Below is a small trained network, with its code and all its weights. Each question gives an input and a class and asks what happens when units are switched off, that is, made to give their printed mean instead of their output.

import numpy as np


def w(rows, s, z=0):
    codes = np.array(rows[::2]) - 128.0
    scale = np.full(codes.shape[1], s)
    scale[-1] = z or s
    return codes * scale


def f(y):
    return y / 2 * (1 + np.tanh(0.7978845608 * (y + 0.044715 * y**3)))


def log_softmax(a):
    a = a - a.max(-1, keepdims=True)
    return a - np.log(np.exp(a).sum(-1, keepdims=True))


def net(x, mask):
    res = np.array(x, float).reshape(1, 6) / 4 @ E
    y = f(res @ A[0][:, :-1].T + A[0][:, -1])
    res = res + np.where(mask, y, B[0][:, -1]) @ B[0][:, :-1]
    return log_softmax(res[-1] @ U[:, :-1].T + U[:, -1])


A, B = {}, {}
E = w([
[203,207,165,106,202,182,127,163,139],'x0',
[114,174,195,79,70,189,183,3,99],'x1',
[117,83,120,202,181,225,112,150,19],'x2',
[150,170,50,131,48,166,71,131,115],'x3',
[161,90,185,66,59,118,136,217,67],'x4',
[79,155,21,1,194,159,164,145,65],'x5',
],0.0097)
A[0] = w([
[105,169,195,107,65,205,203,27,98,47],'neuron 0',
[113,87,147,194,145,194,99,120,56,73],'neuron 1',
[67,27,114,170,46,81,135,102,111,93],'neuron 2',
[239,208,178,111,190,176,122,165,139,79],'neuron 3',
[84,57,196,131,209,98,214,120,136,123],'neuron 4',
[195,98,197,73,66,120,139,216,53,59],'neuron 5',
[149,184,32,139,14,177,15,115,114,123],'neuron 6',
[39,67,86,101,96,102,141,109,101,84],'neuron 7',
[177,113,217,254,69,113,87,109,157,3],'neuron 8',
[99,205,83,217,223,150,111,51,194,78],'neuron 9',
[117,85,124,165,168,204,132,147,65,92],'neuron 10',
],0.0077,0.0054)
B[0] = w([
[147,87,58,183,163,64,63,255,151,247],'neuron 0',
[155,157,173,68,71,71,172,140,221,203],'neuron 1',
[80,201,178,157,163,205,48,122,175,223],'neuron 2',
[56,175,157,169,130,212,36,108,164,213],'neuron 3',
[206,122,179,122,154,99,67,85,47,218],'neuron 4',
[78,30,85,159,39,157,130,46,129,233],'neuron 5',
[220,120,196,144,179,81,103,82,75,231],'neuron 6',
[98,203,162,134,150,201,84,136,135,188],'neuron 7',
[80,189,30,7,155,135,182,175,21,255],'neuron 8',
[91,42,89,120,38,135,114,77,115,250],'neuron 9',
[159,153,139,43,82,77,154,160,210,208],'neuron 10',
],0.0086,0.0096)
U = w([
[93,176,55,35,159,161,158,148,42,197],'0',
[77,190,178,168,139,213,88,121,167,77],'1',
[95,27,102,142,57,144,133,66,132,49],'2',
[156,176,161,65,79,57,157,129,246,255],'3',
[144,73,71,213,164,87,89,251,145,186],'4',
[205,123,191,151,166,107,112,74,57,136],'5',
[146,137,136,193,143,133,200,123,131,147],'6',
[128,130,126,187,151,133,210,137,145,11],'7',
],0.012,0.0032)

Each question gives the input, the list of numbers given to net, and the class t.
The units are the neurons (one row each of A and B). Each row of codes is followed by its name. A weight is (code - 128) times the scale printed after its matrix; where a second scale follows, it is the last column's (A, B and U).
mask holds one flag per neuron, in row order. A switched-off neuron (its flag False) gives its mean, the last column of its row in B, instead of its output. The means were averaged over made-up inputs and are rounded, as every weight is.
A unit's drop is (log p(t) with every unit on - log p(t) with that unit switched off) / (log p(t) with every unit on - log p(t) with every unit switched off).
The circuit of an input: a set's keep is (log p(t) with only the set's units on - log p(t) with every unit switched off) / (log p(t) with every unit on - log p(t) with every unit switched off). Starting from all 11 units, units are removed one at a time, each time the one whose removal leaves the highest keep (on an exact tie, the one counted first), for as long as the keep stays at least 0.8.
units of the circuit, in order: the units of the circuit, biggest drop first
most important unit: the unit with the biggest drop
top k neurons: the k neurons with the biggest drops, biggest first
drop of u: that unit's drop, to one decimal
input [-5,-3,-4,6,-3,4], class 5: top neuron => [neuron 6]
input [6,2,-4,-5,5,-5], class 1: top 3 neurons => [neuron 3; neuron 9; neuron 6]
input [2,-4,5,-6,-1,5], class 5: units of the circuit, in order => [neuron 8; neuron 4]
input [5,-7,-5,5,-5,-7], class 0: top 2 neurons => [neuron 8; neuron 0]
input [-7,-6,-7,1,8,6], class 2: top 4 neurons => [neuron 5; neuron 8; neuron 0; neuron 3]
input [1,-6,-3,8,3,-6], class 5: top 2 neurons => [neuron 6; neuron 0]
input [8,4,1,-5,6,-7], class 1: top 2 neurons => [neuron 3; neuron 9]
input [-1,-5,-5,8,5,-7], class 5: top 2 neurons => [neuron 6; neuron 0]
input [-5,-6,2,8,-8,-2], class 2: top 3 neurons => [neuron 9; neuron 0; neuron 4]
input [6,-3,7,-7,-4,6], class 3: units of the circuit, in order => [neuron 10; neuron 8]
input [-8,-7,-6,0,8,-2], class 1: units of the circuit, in order => [neuron 2; neuron 7]
input [6,6,-2,-7,-2,-1], class 5: top 3 neurons => [neuron 4; neuron 2; neuron 7]
input [-2,-7,1,6,7,-7], class 0: top 3 neurons => [neuron 8; neuron 0; neuron 9]
input [-8,-6,-6,2,-7,-1], class 1: most important unit => neuron 2
input [-6,3,7,-3,4,-4], class 3: units of the circuit, in order => [neuron 1; neuron 10]
input [-7,-8,8,0,5,-1], class 3: top 3 neurons => [neuron 1; neuron 10; neuron 0]
input [4,-5,4,5,-7,3], class 2: top 3 neurons => [neuron 9; neuron 0; neuron 8]
input [-2,4,-4,6,0,-4], class 5: drop of neuron 1 => 0.1
input [-3,0,5,-4,2,-8], class 0: drop of neuron 8 => 1.1
input [-3,4,-5,-7,-7,-2], class 2: most important unit => neuron 9
input [7,6,6,-3,-1,2], class 1: drop of neuron 3 => 3.3
